Below are the code and all the weights of a small trained network. Each question names an input and a class and asks about switching units off, where a switched-off unit gives its printed mean instead of its output.

import numpy as np


def w(rows, s, z=0):
    codes = np.array(rows[::2]) - 128.0
    scale = np.full(codes.shape[1], s)
    scale[-1] = z or s
    return codes * scale


def f(y):
    return np.maximum(y, 0)


def log_softmax(a):
    a = a - a.max(-1, keepdims=True)
    return a - np.log(np.exp(a).sum(-1, keepdims=True))


def net(x, mask):
    res = np.array(x, float).reshape(1, 8) / 4 @ E
    y = f(res @ A[0][:, :-1].T + A[0][:, -1])
    res = res + np.where(mask, y, B[0][:, -1]) @ B[0][:, :-1]
    return log_softmax(res[-1] @ U[:, :-1].T + U[:, -1])


A, B = {}, {}
E = w([
[29,199,108,98,186,147,2,82,24],'x0',
[126,126,130,126,127,130,127,127,130],'x1',
[122,124,128,129,128,128,126,132,131],'x2',
[135,128,130,125,133,130,128,127,126],'x3',
[60,209,226,91,217,63,208,168,154],'x4',
[129,131,128,129,126,123,127,129,129],'x5',
[112,91,26,93,201,44,159,7,193],'x6',
[129,131,128,125,126,127,129,127,128],'x7',
],0.0082)
A[0] = w([
[129,140,115,128,120,120,137,132,119,108],'N1',
[190,55,32,168,35,183,38,87,100,23],'N2',
[70,151,114,101,183,124,51,109,68,50],'N3',
[209,53,144,140,79,96,249,178,231,103],'N4',
[133,92,46,95,193,66,160,15,175,92],'N5',
[198,34,18,185,22,194,43,74,118,25],'N6',
[196,51,134,131,94,109,237,174,219,90],'N7',
[64,198,235,105,220,71,207,157,164,42],'N8',
[133,136,89,110,146,107,144,84,142,53],'N9',
[127,118,143,145,126,120,116,116,132,96],'N10',
[124,107,53,102,177,76,158,31,168,46],'N11',
[126,121,126,130,136,122,113,142,143,108],'N12',
[52,208,232,91,204,51,218,171,161,68],'N13',
[135,110,54,93,173,68,150,34,169,77],'N14',
[28,181,102,78,193,136,12,92,32,111],'N15',
[154,162,227,165,60,209,98,232,73,59],'N16',
[166,97,126,138,117,131,228,155,185,52],'N17',
[150,161,164,117,90,167,119,171,102,35],'N18',
[113,111,52,113,173,67,141,30,196,69],'N19',
[220,63,150,144,100,101,244,173,218,102],'N20',
[87,168,182,138,179,110,170,143,150,41],'N21',
[127,128,123,132,135,125,131,138,127,99],'N22',
[161,155,206,132,69,183,112,218,67,24],'N23',
[131,95,101,141,82,137,86,120,137,36],'N24',
[81,190,199,118,191,79,186,164,155,33],'N25',
[122,117,72,118,168,102,144,60,159,33],'N26',
[96,133,111,120,159,125,92,108,87,9],'N27',
[157,116,135,134,108,115,171,136,152,4],'N28',
[75,159,187,114,166,92,175,160,148,29],'N29',
[143,120,104,126,94,129,107,123,122,52],'N30',
[81,150,121,120,171,123,62,108,89,63],'N31',
[118,89,49,91,182,66,159,27,177,81],'N32',
[155,166,232,158,43,202,96,246,64,72],'N33',
[28,188,104,91,199,138,2,83,38,113],'N34',
],0.0063,0.0042)
B[0] = w([
[129,129,126,121,124,126,130,133,124,128],'N1',
[244,83,28,25,228,190,234,73,31,228],'N2',
[150,189,148,182,67,106,117,81,147,186],'N3',
[141,251,165,201,18,96,78,41,125,254],'N4',
[23,76,189,144,167,113,83,243,193,239],'N5',
[225,67,29,11,224,193,212,73,25,247],'N6',
[144,230,153,188,33,109,91,62,126,235],'N7',
[218,61,42,51,185,192,170,84,51,230],'N8',
[96,107,147,130,143,141,121,154,130,155],'N9',
[128,131,124,131,129,130,118,131,125,128],'N10',
[60,86,186,139,159,121,113,217,160,210],'N11',
[126,125,123,126,128,127,127,126,132,128],'N12',
[229,57,12,34,200,216,183,72,30,245],'N13',
[53,79,172,146,152,118,100,214,173,216],'N14',
[163,231,163,203,2,84,125,42,154,243],'N15',
[19,65,179,143,190,78,103,225,214,231],'N16',
[140,181,138,156,78,120,102,81,116,189],'N17',
[83,108,133,133,146,112,127,163,158,160],'N18',
[51,87,181,150,162,121,111,226,168,220],'N19',
[141,234,157,201,25,80,71,44,122,245],'N20',
[183,89,76,95,161,164,135,104,99,171],'N21',
[137,127,128,130,122,132,127,137,128,128],'N22',
[35,76,165,141,178,87,110,195,186,202],'N23',
[160,117,111,101,149,122,157,106,106,151],'N24',
[200,80,53,65,171,179,144,97,71,198],'N25',
[79,99,162,125,152,150,123,187,141,176],'N26',
[143,160,134,150,94,127,126,110,132,148],'N27',
[132,167,129,143,103,128,112,91,115,144],'N28',
[180,95,70,87,163,160,145,106,87,177],'N29',
[148,126,123,106,143,130,145,114,115,140],'N30',
[149,172,148,166,66,117,129,91,151,173],'N31',
[45,79,192,145,165,119,96,225,168,230],'N32',
[5,54,193,140,195,76,93,239,225,243],'N33',
[171,238,168,209,3,86,124,41,157,247],'N34',
],0.0053,0.0097)
U = w([
[138,244,155,188,18,110,116,67,134,223],'0',
[24,80,169,135,163,117,117,254,163,153],'1',
[207,88,56,40,179,162,166,93,71,8],'2',
],0.0097,0.0015)

Each question gives the input, the list of numbers given to net, and the class t.
The units are the neurons (one row each of A and B). Each row of codes is followed by its name. A weight is (code - 128) times the scale printed after its matrix; where a second scale follows, it is the last column's (A, B and U).
mask holds one flag per neuron, in row order. A switched-off neuron (its flag False) gives its mean, the last column of its row in B, instead of its output. The means were averaged over made-up inputs and are rounded, as every weight is.
A unit's drop is (log p(t) with every unit on - log p(t) with that unit switched off) / (log p(t) with every unit on - log p(t) with every unit switched off).
The circuit of an input: a set's keep is (log p(t) with only the set's units on - log p(t) with every unit switched off) / (log p(t) with every unit on - log p(t) with every unit switched off). Starting from the 12 units with the biggest drops (on a tie, the unit counted first), units are removed one at a time, each time the one whose removal leaves the highest keep (on an exact tie, the one counted first), for as long as the keep stays at least 0.8.
units of the circuit, in order: the units of the circuit, biggest drop first
k most important neurons: the k neurons with the biggest drops, biggest first
drop of u: that unit's drop, to one decimal
input [-5,-3,-4,4,5,-7,-5,8], class 0: 4 most important neurons : N4, N20, N6, N7
input [5,-5,-5,-7,7,5,-4,1], class 2: units of the circuit, in order : N13
input [-1,5,4,3,-2,-2,1,-5], class 2: 2 most important neurons : N34, N15
input [8,-8,4,2,3,0,8,0], class 0: 4 most important neurons : N34, N15, N3, N33
input [0,2,-6,-7,8,-5,7,4], class 2: 3 most important neurons : N13, N8, N25
input [-2,-8,7,6,-4,8,4,-5], class 1: 3 most important neurons : N13, N8, N5
input [-7,1,-5,8,7,-7,-4,1], class 0: 2 most important neurons : N4, N20
input [-1,6,1,0,-8,4,-7,8], class 2: 4 most important neurons : N6, N2, N5, N32
input [-2,2,7,0,-1,6,3,5], class 1: 2 most important neurons : N34, N15
input [8,0,3,-2,8,-7,-4,-8], class 0: 3 most important neurons : N34, N15, N6
input [-4,0,2,-1,-8,6,8,-8], class 1: 4 most important neurons : N5, N32, N19, N14
input [8,4,1,-7,7,-2,6,2], class 0: 2 most important neurons : N34, N15
input [-8,-7,-3,2,-3,-1,7,-7], class 0: 3 most important neurons : N4, N20, N7
input [5,-3,4,-7,2,8,-4,-8], class 0: units of the circuit, in order : N34
input [5,-1,-8,7,-8,-3,-6,2], class 2: drop of N2 : 1.0
input [6,-6,7,6,1,6,5,2], class 0: drop of N15 : 1.0
input [0,-3,7,-5,-1,-1,0,0], class 2: drop of N34 : 1.1
